Below are the code and all the weights of a small trained network. Each question names an input and a class and asks about switching units off, where a switched-off unit gives its printed mean instead of its output.

import numpy as np


def w(rows, s, z=0):
    codes = np.array(rows[::2]) - 128.0
    scale = np.full(codes.shape[1], s)
    scale[-1] = z or s
    return codes * scale


def f(y):
    return y / 2 * (1 + np.tanh(0.7978845608 * (y + 0.044715 * y**3)))


def log_softmax(a):
    a = a - a.max(-1, keepdims=True)
    return a - np.log(np.exp(a).sum(-1, keepdims=True))


def net(x, mask):
    res = np.array(x, float).reshape(1, 2) / 4 @ E
    y = f(res @ A[0][:, :-1].T + A[0][:, -1])
    res = res + np.where(mask, y, B[0][:, -1]) @ B[0][:, :-1]
    return log_softmax(res[-1] @ U[:, :-1].T + U[:, -1])


A, B = {}, {}
E = w([
[169,212,209,187,132,181,107,136,185,9,86],'x0',
[50,138,151,78,54,225,118,41,1,153,169],'x1',
],0.014)
A[0] = w([
[79,93,57,60,83,198,128,72,52,219,189,178],'neuron 0',
[168,170,153,157,163,91,144,158,174,66,127,134],'neuron 1',
[182,43,127,152,109,2,96,179,147,176,118,239],'neuron 2',
[123,164,250,121,72,184,117,72,85,61,137,88],'neuron 3',
[212,161,153,212,187,134,63,199,181,149,92,159],'neuron 4',
[160,78,70,118,146,47,184,175,130,174,171,254],'neuron 5',
],0.0095,0.0049)
B[0] = w([
[54,59,143,43,86,123,124,119,143,123,111,251],'neuron 0',
[210,193,113,134,129,153,128,65,175,222,148,202],'neuron 1',
[97,140,59,135,172,155,26,137,32,65,66,208],'neuron 2',
[172,82,180,248,163,57,199,177,42,68,83,213],'neuron 3',
[109,179,178,154,104,187,169,102,157,166,123,222],'neuron 4',
[94,116,69,135,220,47,145,169,118,78,103,206],'neuron 5',
],0.011,0.025)
U = w([
[165,123,78,169,254,6,120,196,10,42,86,245],'0',
[179,231,104,97,113,185,137,68,155,199,137,100],'1',
[104,60,104,7,69,56,131,69,120,219,154,3],'2',
],0.0063,0.0021)

Each question gives the input, the list of numbers given to net, and the class t.
The units are the neurons (one row each of A and B). Each row of codes is followed by its name. A weight is (code - 128) times the scale printed after its matrix; where a second scale follows, it is the last column's (A, B and U).
mask holds one flag per neuron, in row order. A switched-off neuron (its flag False) gives its mean, the last column of its row in B, instead of its output. The means were averaged over made-up inputs and are rounded, as every weight is.
A unit's drop is (log p(t) with every unit on - log p(t) with that unit switched off) / (log p(t) with every unit on - log p(t) with every unit switched off).
The circuit of an input: a set's keep is (log p(t) with only the set's units on - log p(t) with every unit switched off) / (log p(t) with every unit on - log p(t) with every unit switched off). Starting from all 6 units, units are removed one at a time, each time the one whose removal leaves the highest keep (on an exact tie, the one counted first), for as long as the keep stays at least 0.8.
units of the circuit, in order: the units of the circuit, biggest drop first
top k neurons: the k neurons with the biggest drops, biggest first
drop of u: that unit's drop, to one decimal
input [1,-3], class 1: units of the circuit, in order => neuron 3
input [0,4], class 2: top 2 neurons => neuron 5; neuron 2
input [0,1], class 2: top 3 neurons => neuron 3; neuron 2; neuron 5
input [-6,2], class 2: top 2 neurons => neuron 0; neuron 3
input [-5,1], class 2: top 2 neurons => neuron 3; neuron 0
input [3,0], class 1: top 2 neurons => neuron 5; neuron 2
input [-7,1], class 2: top 2 neurons => neuron 0; neuron 3
input [1,0], class 1: drop of neuron 0 => 0.4
input [0,8], class 2: drop of neuron 2 => 1.6
input [6,-7], class 1: drop of neuron 5 => 0.0
input [2,0], class 1: drop of neuron 5 => 0.6
